Below are the code and all the weights of a small trained network. Each question names an input and a class and asks about switching units off, where a switched-off unit gives its printed mean instead of its output.

import numpy as np


def w(rows, s, z=0):
    codes = np.array(rows[::2]) - 128.0
    scale = np.full(codes.shape[1], s)
    scale[-1] = z or s
    return codes * scale


def f(y):
    return y / 2 * (1 + np.tanh(0.7978845608 * (y + 0.044715 * y**3)))


def log_softmax(a):
    a = a - a.max(-1, keepdims=True)
    return a - np.log(np.exp(a).sum(-1, keepdims=True))


def net(x, mask):
    res = np.array(x, float).reshape(1, 3) / 4 @ E
    y = f(res @ A[0][:, :-1].T + A[0][:, -1])
    res = res + np.where(mask, y, B[0][:, -1]) @ B[0][:, :-1]
    return log_softmax(res[-1] @ U[:, :-1].T + U[:, -1])


A, B = {}, {}
E = w([
[168,183,208,67,138,115,40,181,145,122],'x0',
[65,132,145,85,66,125,184,196,52,173],'x1',
[127,250,210,147,230,226,117,91,85,122],'x2',
],0.014)
A[0] = w([
[141,207,153,165,194,211,91,71,136,109,129],'N1',
[127,90,112,79,167,129,121,105,105,127,94],'N2',
[160,112,107,138,106,155,91,117,187,94,183],'N3',
[160,197,222,112,153,157,48,104,149,120,90],'N4',
[153,152,139,127,135,115,115,187,129,132,135],'N5',
[92,121,117,105,49,102,166,215,113,173,145],'N6',
[125,68,7,161,117,113,158,74,167,136,139],'N7',
[170,156,177,101,121,107,95,161,122,122,100],'N8',
[153,104,110,150,127,90,78,127,208,103,206],'N9',
[99,122,101,181,160,157,161,96,98,92,77],'N10',
[82,119,109,110,121,136,175,136,96,151,141],'N11',
[99,135,116,141,148,156,164,114,96,125,89],'N12',
[134,116,125,123,108,125,120,117,122,104,148],'N13',
[127,132,132,82,116,120,120,135,132,155,2],'N14',
],0.016,0.0046)
B[0] = w([
[137,135,197,176,104,114,137,127,100,182,247],'N1',
[123,128,125,143,117,124,129,131,142,109,129],'N2',
[117,105,112,104,126,106,159,128,121,78,174],'N3',
[122,89,128,72,188,199,89,104,171,122,225],'N4',
[119,118,117,89,148,119,107,147,119,141,153],'N5',
[77,43,149,121,124,131,138,127,93,128,231],'N6',
[249,105,98,129,110,102,89,129,144,95,251],'N7',
[116,119,131,95,130,122,89,187,112,124,171],'N8',
[110,107,83,93,134,115,137,106,136,80,196],'N9',
[118,153,84,153,130,108,186,104,130,125,178],'N10',
[141,119,150,171,83,128,164,126,138,148,178],'N11',
[119,150,130,142,114,155,152,104,152,129,160],'N12',
[133,116,110,116,113,125,126,129,122,124,141],'N13',
[108,142,107,111,127,98,138,134,142,134,141],'N14',
],0.019,0.031)
U = w([
[4,81,120,75,107,123,103,181,90,143,125],'0',
[147,254,119,186,80,113,172,117,134,176,4],'1',
[172,62,104,169,50,65,105,129,119,143,132],'2',
[78,120,147,159,108,184,169,70,125,177,210],'3',
[121,130,167,95,147,184,40,147,143,186,111],'4',
[162,133,160,148,148,83,138,80,138,124,114],'5',
[159,94,27,76,125,128,76,119,186,72,179],'6',
],0.012,0.0036)

Each question gives the input, the list of numbers given to net, and the class t.
The units are the neurons (one row each of A and B). Each row of codes is followed by its name. A weight is (code - 128) times the scale printed after its matrix; where a second scale follows, it is the last column's (A, B and U).
mask holds one flag per neuron, in row order. A switched-off neuron (its flag False) gives its mean, the last column of its row in B, instead of its output. The means were averaged over made-up inputs and are rounded, as every weight is.
A unit's drop is (log p(t) with every unit on - log p(t) with that unit switched off) / (log p(t) with every unit on - log p(t) with every unit switched off).
The circuit of an input: a set's keep is (log p(t) with only the set's units on - log p(t) with every unit switched off) / (log p(t) with every unit on - log p(t) with every unit switched off). Starting from the 12 units with the biggest drops (on a tie, the unit counted first), units are removed one at a time, each time the one whose removal leaves the highest keep (on an exact tie, the one counted first), for as long as the keep stays at least 0.8.
circuit, biggest first: the units of the circuit, biggest drop first
most important unit: the unit with the biggest drop
k most important neurons: the k neurons with the biggest drops, biggest first
drop of u: that unit's drop, to one decimal
input [-4,2,3], class 1: most important unit	N6
input [0,7,3], class 0: 4 most important neurons	(N7 N1 N6 N10)
input [8,-8,2], class 4: circuit, biggest first	(N1 N4)
input [-6,-2,-5], class 6: 3 most important neurons	(N1 N9 N7)
input [-2,8,0], class 0: 2 most important neurons	(N7 N6)
input [-2,-3,0], class 6: 4 most important neurons	(N1 N11 N6 N3)
input [-4,0,4], class 1: 2 most important neurons	(N6 N4)
input [-1,-1,6], class 3: 2 most important neurons	(N7 N1)
input [-7,6,2], class 3: 2 most important neurons	(N12 N7)
input [-2,-7,3], class 5: circuit, biggest first	(N1 N6)
input [1,-6,3], class 4: 2 most important neurons	(N4 N1)
input [-7,-8,4], class 2: 4 most important neurons	(N7 N1 N3 N4)
input [-5,2,5], class 1: 2 most important neurons	(N6 N4)
input [7,-8,1], class 4: 3 most important neurons	(N1 N7 N4)
input [0,-6,7], class 4: most important unit	N4
input [4,-1,-3], class 0: 2 most important neurons	(N7 N4)
input [-1,8,-3], class 0: 2 most important neurons	(N6 N7)
input [-2,5,0], class 3: 4 most important neurons	(N7 N8 N11 N9)
input [0,3,6], class 4: 2 most important neurons	(N4 N6)
input [-1,-8,2], class 5: drop of N1	3.0
input [1,0,7], class 4: drop of N4	1.1
input [4,-2,-8], class 6: drop of N1	0.1
input [-1,-3,-2], class 6: drop of N1	1.7
